Below are the code and all the weights of a small trained network. Each question names an input and a target symbol and asks about switching units off, where a switched-off unit gives its printed mean instead of its output.

import numpy as np


def w(rows, s, z=0):
    codes = np.array(rows[::2]) - 128.0
    scale = np.full(codes.shape[1], s)
    scale[-1] = z or s
    return codes * scale


def norm(h):
    return h / np.sqrt((h * h).mean(-1, keepdims=True) + 1e-5)


def f(y):
    return y / 2 * (1 + np.tanh(0.7978845608 * (y + 0.044715 * y**3)))


def softmax(a):
    e = np.exp(a - a.max(-1, keepdims=True))
    return e / e.sum(-1, keepdims=True)


def log_softmax(a):
    a = a - a.max(-1, keepdims=True)
    return a - np.log(np.exp(a).sum(-1, keepdims=True))


def net(x, mask):
    ids = ['ΘΛβδεζημπσφψω'.index(c) for c in x.split()]
    T = len(ids)
    res = E[ids] + P[:T]
    u = 0
    for l in range(2):
        q, k, v = (norm(res) @ M[l].T for M in (Q, K, V))
        z = softmax(np.where(np.tri(T) > 0, q @ k.T / 4**0.5, -1e9)) @ v
        res = res + np.where(mask[u], z, O[l][:, -1]) @ O[l][:, :-1]
        u += 1
        y = f(norm(res) @ A[l][:, :-1].T + A[l][:, -1])
        res = res + np.where(mask[u : u + 4], y, B[l][:, -1]) @ B[l][:, :-1]
        u += 4
    return log_softmax(norm(res)[-1] @ U[:, :-1].T + U[:, -1])


Q, K, V, O, A, B = {}, {}, {}, {}, {}, {}
E = w([
[116,198,55,108,106,200,168,75,106],'Θ',
[222,186,68,111,86,150,94,158,104],'Λ',
[152,138,153,158,126,254,111,101,159],'β',
[98,132,147,143,64,212,30,101,140],'δ',
[173,177,138,72,107,143,95,83,212],'ε',
[145,113,123,158,104,179,200,157,70],'ζ',
[158,115,133,119,150,167,210,123,177],'η',
[17,110,112,137,13,162,144,79,134],'μ',
[147,165,81,119,114,228,56,104,97],'π',
[99,99,141,168,135,247,163,113,97],'σ',
[120,156,78,163,48,191,66,130,46],'φ',
[159,94,199,149,105,179,108,150,144],'ψ',
[195,72,98,139,130,174,94,158,145],'ω',
],0.0033)
P = w([
[254,47,121,100,52,153,171,38,66],'0',
[119,115,128,38,127,142,134,192,109],'1',
[218,38,171,118,56,139,169,11,67],'2',
[120,122,141,82,155,121,133,186,116],'3',
[224,64,161,142,53,137,175,22,81],'4',
[120,130,141,112,170,114,134,185,125],'5',
[219,77,147,155,46,148,166,23,89],'6',
[118,140,135,139,184,105,130,184,129],'7',
[224,93,146,174,51,172,155,37,101],'8',
[113,159,132,175,195,89,121,183,123],'9',
[228,119,158,203,66,178,173,59,105],'10',
[110,148,125,170,194,94,115,176,122],'11',
],0.0035)
Q[0] = w([
[184,145,168,220,56,165,135,1,165],'0.h1',
[100,183,151,51,199,86,82,128,222],'0.h1',
[229,57,133,185,115,124,123,125,175],'0.h1',
[191,169,63,140,92,181,110,112,83],'0.h1',
],0.0064)
K[0] = w([
[44,255,158,233,202,67,95,154,220],'0.h1',
[192,143,154,34,99,147,103,47,151],'0.h1',
[152,115,153,186,221,84,72,213,207],'0.h1',
[135,200,19,199,186,144,100,150,57],'0.h1',
],0.0058)
V[0] = w([
[114,89,127,157,112,110,246,164,12],'0.h1',
[151,1,137,184,145,169,114,165,186],'0.h1',
[211,210,189,136,153,161,77,132,106],'0.h1',
[73,87,45,158,103,145,66,113,165],'0.h1',
],0.0036)
O[0] = w([
[149,25,142,155,161,114,141,120,225,254],'0.h1',
[213,186,247,131,226,127,108,69,76,156],'0.h1',
[42,93,173,57,128,121,191,135,64,213],'0.h1',
[222,252,103,90,67,135,122,132,173,100],'0.h1',
],0.0038,0.0013)
A[0] = w([
[173,199,48,67,65,101,117,78,107,192],'0.n1',
[157,135,108,204,32,116,83,7,164,73],'0.n2',
[90,209,197,20,163,120,31,146,29,3],'0.n3',
[30,172,2,64,99,104,114,218,172,87],'0.n4',
],0.0028,0.0023)
B[0] = w([
[104,44,198,124,121,188,166,177,176,255],'0.n1',
[249,50,142,215,216,95,194,110,107,241],'0.n2',
[165,40,146,215,195,98,154,71,178,99],'0.n3',
[173,77,195,167,254,101,127,87,111,153],'0.n4',
],0.004,0.0012)
Q[1] = w([
[165,99,164,166,69,165,202,1,75],'1.h1',
[156,107,119,201,154,101,141,103,133],'1.h1',
[183,111,158,189,75,222,214,69,76],'1.h1',
[99,133,109,114,174,62,124,210,200],'1.h1',
],0.0078)
K[1] = w([
[68,223,128,187,190,53,92,196,148],'1.h1',
[29,91,78,181,30,117,179,197,185],'1.h1',
[77,202,139,252,210,81,111,178,129],'1.h1',
[155,2,121,75,18,139,147,57,105],'1.h1',
],0.0046)
V[1] = w([
[111,166,36,100,188,240,253,40,153],'1.h1',
[73,112,178,168,67,181,55,53,151],'1.h1',
[162,108,104,26,188,143,101,60,152],'1.h1',
[88,168,170,104,78,11,197,80,232],'1.h1',
],0.0038)
O[1] = w([
[74,196,149,167,136,93,186,139,151,197],'1.h1',
[54,169,132,174,122,238,54,16,152,169],'1.h1',
[144,207,151,143,123,167,131,198,93,181],'1.h1',
[157,75,253,143,79,194,185,123,95,3],'1.h1',
],0.005,0.0033)
A[1] = w([
[33,211,67,67,111,166,73,218,177,152],'1.n1',
[84,213,115,133,100,192,64,114,135,247],'1.n2',
[138,2,143,82,116,158,162,101,105,218],'1.n3',
[139,104,59,218,234,59,103,124,146,159],'1.n4',
],0.0051,0.0011)
B[1] = w([
[186,105,176,176,57,49,2,191,156,253],'1.n1',
[95,121,155,95,123,32,144,187,157,231],'1.n2',
[58,131,171,100,180,96,90,193,158,162],'1.n3',
[42,195,179,167,163,220,103,188,141,195],'1.n4',
],0.0051,0.0053)
U = w([
[118,61,162,72,191,132,74,67,61,86],'Θ',
[224,182,92,134,187,139,116,108,60,155],'Λ',
[83,194,151,185,195,206,121,102,133,139],'β',
[125,64,62,39,130,100,159,166,92,150],'δ',
[106,193,130,113,139,60,169,39,77,155],'ε',
[158,135,135,132,40,69,78,170,156,164],'ζ',
[143,162,48,170,82,132,234,154,159,53],'η',
[183,90,199,150,179,68,207,121,83,6],'μ',
[104,136,184,62,63,212,173,164,74,64],'π',
[117,161,110,57,37,167,68,47,113,21],'σ',
[206,63,147,174,80,193,131,75,167,106],'φ',
[108,99,7,111,138,172,83,98,165,108],'ψ',
[73,102,163,138,206,116,121,174,184,169],'ω',
],0.011,0.0024)

Each question gives the input, a string of symbols that net reads in full, and the target symbol t.
The units are the heads (4 rows each of Q, K, V and O) and the neurons (one row each of A and B). Each row of codes is followed by its name. A weight is (code - 128) times the scale printed after its matrix; where a second scale follows, it is the last column's (O, A, B and U).
mask holds one flag per unit, layer by layer, with each layer's heads first. A switched-off unit (its flag False) gives its mean, the last column of its rows in O or B, instead of its output. The means were averaged over made-up inputs and are rounded, as every weight is.
A unit's drop is (log p(t) with every unit on - log p(t) with that unit switched off) / (log p(t) with every unit on - log p(t) with every unit switched off).
The circuit of an input: a set's keep is (log p(t) with only the set's units on - log p(t) with every unit switched off) / (log p(t) with every unit on - log p(t) with every unit switched off). Starting from all 10 units, units are removed one at a time, each time the one whose removal leaves the highest keep (on an exact tie, the one counted first), for as long as the keep stays at least 0.8.
units of the circuit, in order: the units of the circuit, biggest drop first
most important unit: the unit with the biggest drop
k most important neurons: the k neurons with the biggest drops, biggest first
top k neurons in layer l: the k neurons of layer l with the biggest drops, biggest first
input φ π ε δ ψ, target σ: units of the circuit, in order	(1.h1; 0.h1)
input β β ε, target ε: units of the circuit, in order	(1.n1; 0.h1)
input μ π ε δ σ ψ, target ζ: most important unit	0.n2
input μ δ ε σ, target ζ: units of the circuit, in order	(0.n2; 1.n1)
input β ζ μ μ ε φ Λ ζ β, target ω: units of the circuit, in order	(1.h1; 1.n4)
input φ ζ Θ μ ω β, target ζ: units of the circuit, in order	(1.n1; 0.n2)
input ψ π η Θ μ φ μ Θ φ δ Λ, target σ: units of the circuit, in order	(1.h1; 0.h1)
input φ π μ ε ε ε ω, target π: units of the circuit, in order	(0.h1; 1.n1)
input μ ε μ ε π ζ φ ε, target β: top 2 neurons in layer 0	(0.n4; 0.n3)
input ε ε π, target π: units of the circuit, in order	(1.h1; 1.n1)
input Θ ε μ, target π: units of the circuit, in order	(1.h1; 1.n1)
input Θ σ η, target β: units of the circuit, in order	(1.h1; 1.n4; 1.n2)
input Λ ε σ ζ ω Θ ω, target η: units of the circuit, in order	(1.h1; 1.n1)
input ω π μ β, target ζ: most important unit	1.n1
input μ Θ μ, target η: 3 most important neurons	(1.n1; 0.n4; 0.n2)
input μ β φ η σ ζ μ, target ω: 2 most important neurons	(1.n3; 1.n4)
input ω δ μ π Λ β μ μ φ μ, target β: 2 most important neurons	(0.n2; 0.n4)
input ε ε φ ε ψ δ π ε, target β: 2 most important neurons	(0.n3; 0.n4)
input π μ Θ ζ, target ζ: 3 most important neurons	(0.n2; 1.n1; 0.n4)
input Θ β π Λ μ, target δ: most important unit	1.h1
input ε μ δ ζ ζ ω μ Θ, target ζ: top 2 neurons in layer 0	(0.n2; 0.n3)
